Below are the code and all the weights of a small trained network. Each question names an input and a class and asks about switching units off, where a switched-off unit gives its printed mean instead of its output.

import numpy as np


def w(rows, s, z=0):
    codes = np.array(rows[::2]) - 128.0
    scale = np.full(codes.shape[1], s)
    scale[-1] = z or s
    return codes * scale


def f(y):
    return np.maximum(y, 0)


def log_softmax(a):
    a = a - a.max(-1, keepdims=True)
    return a - np.log(np.exp(a).sum(-1, keepdims=True))


def net(x, mask):
    res = np.array(x, float).reshape(1, 4) / 4 @ E
    y = f(res @ A[0][:, :-1].T + A[0][:, -1])
    res = res + np.where(mask, y, B[0][:, -1]) @ B[0][:, :-1]
    return log_softmax(res[-1] @ U[:, :-1].T + U[:, -1])


A, B = {}, {}
E = w([
[168,140,58,190,132,145,68,79,152,146],'x0',
[104,246,205,169,199,108,145,154,97,172],'x1',
[207,195,96,54,141,68,141,82,149,207],'x2',
[153,205,108,160,54,106,119,117,147,171],'x3',
],0.014)
A[0] = w([
[131,106,144,41,116,130,124,105,111,108,210],'neuron 1',
[103,91,134,226,8,208,112,169,89,106,42],'neuron 2',
[142,136,128,106,247,135,143,119,123,145,112],'neuron 3',
[89,151,236,126,148,124,175,120,83,140,45],'neuron 4',
[105,173,193,179,180,77,137,165,76,116,185],'neuron 5',
[179,176,143,92,132,54,177,142,135,204,176],'neuron 6',
[76,158,155,153,176,140,110,134,116,104,84],'neuron 7',
[174,118,62,83,16,44,145,86,160,150,12],'neuron 8',
[142,71,135,61,130,114,164,84,109,109,116],'neuron 9',
[85,139,241,101,146,109,193,177,70,151,159],'neuron 10',
[59,160,217,162,165,187,136,157,91,120,50],'neuron 11',
[121,198,129,167,77,90,93,145,165,165,158],'neuron 12',
[157,221,82,149,96,86,87,72,127,204,40],'neuron 13',
[118,170,164,129,222,134,127,119,103,145,254],'neuron 14',
[113,68,120,152,144,149,93,155,128,132,41],'neuron 15',
],0.012,0.0024)
B[0] = w([
[106,98,118,123,105,76,119,159,148,156,179],'neuron 1',
[91,132,188,127,116,144,141,42,91,92,241],'neuron 2',
[104,113,203,147,134,107,161,156,125,94,186],'neuron 3',
[151,144,146,162,106,121,157,159,169,162,212],'neuron 4',
[151,165,140,114,142,100,138,157,150,136,230],'neuron 5',
[142,163,177,131,176,124,163,118,118,93,242],'neuron 6',
[115,128,144,127,159,120,112,122,157,152,187],'neuron 7',
[55,133,128,117,176,141,111,145,165,166,247],'neuron 8',
[125,90,106,104,113,105,121,141,133,139,184],'neuron 9',
[167,112,111,96,124,124,148,169,170,248,239],'neuron 10',
[95,118,92,93,171,95,143,175,138,168,232],'neuron 11',
[141,177,125,112,168,133,116,88,94,149,209],'neuron 12',
[154,201,101,111,117,165,145,70,71,127,253],'neuron 13',
[173,121,184,157,141,126,181,156,133,125,215],'neuron 14',
[132,99,113,139,110,143,78,121,128,68,174],'neuron 15',
],0.016,0.019)
U = w([
[88,56,152,109,102,97,133,124,106,93,118],'0',
[76,76,129,184,116,246,89,96,114,28,159],'1',
[151,87,22,121,129,105,61,168,110,75,40],'2',
[126,182,116,129,142,182,120,55,75,109,200],'3',
[104,146,144,117,178,99,136,172,177,143,123],'4',
[190,164,154,150,137,140,155,135,130,131,3],'5',
[104,76,42,116,98,155,100,156,185,149,125],'6',
],0.013,0.0051)

Each question gives the input, the list of numbers given to net, and the class t.
The units are the neurons (one row each of A and B). Each row of codes is followed by its name. A weight is (code - 128) times the scale printed after its matrix; where a second scale follows, it is the last column's (A, B and U).
mask holds one flag per neuron, in row order. A switched-off neuron (its flag False) gives its mean, the last column of its row in B, instead of its output. The means were averaged over made-up inputs and are rounded, as every weight is.
A unit's drop is (log p(t) with every unit on - log p(t) with that unit switched off) / (log p(t) with every unit on - log p(t) with every unit switched off).
The circuit of an input: a set's keep is (log p(t) with only the set's units on - log p(t) with every unit switched off) / (log p(t) with every unit on - log p(t) with every unit switched off). Starting from the 12 units with the biggest drops (on a tie, the unit counted first), units are removed one at a time, each time the one whose removal leaves the highest keep (on an exact tie, the one counted first), for as long as the keep stays at least 0.8.
units of the circuit, in order: the units of the circuit, biggest drop first
k most important neurons: the k neurons with the biggest drops, biggest first
drop of u: that unit's drop, to one decimal
input [0,2,2,-1], class 5: units of the circuit, in order	[neuron 8]
input [0,-6,7,-8], class 6: 2 most important neurons	[neuron 2; neuron 9]
input [1,5,3,3], class 5: 2 most important neurons	[neuron 2; neuron 14]
input [5,-6,8,-2], class 3: 3 most important neurons	[neuron 13; neuron 10; neuron 11]
input [-5,-6,-3,3], class 1: 2 most important neurons	[neuron 10; neuron 11]
input [0,-5,8,2], class 3: 3 most important neurons	[neuron 13; neuron 10; neuron 11]
input [-5,-5,0,-2], class 6: 2 most important neurons	[neuron 2; neuron 6]
input [0,6,-4,7], class 5: 3 most important neurons	[neuron 8; neuron 13; neuron 12]
input [2,2,7,-7], class 5: 2 most important neurons	[neuron 8; neuron 11]
input [-2,-6,-5,-8], class 1: 2 most important neurons	[neuron 15; neuron 10]
input [8,2,-4,2], class 3: drop of neuron 10	0.0
input [1,-7,1,-7], class 2: drop of neuron 4	0.1
input [8,-6,8,0], class 3: drop of neuron 13	1.3
input [3,-5,7,2], class 3: units of the circuit, in order	[neuron 13]
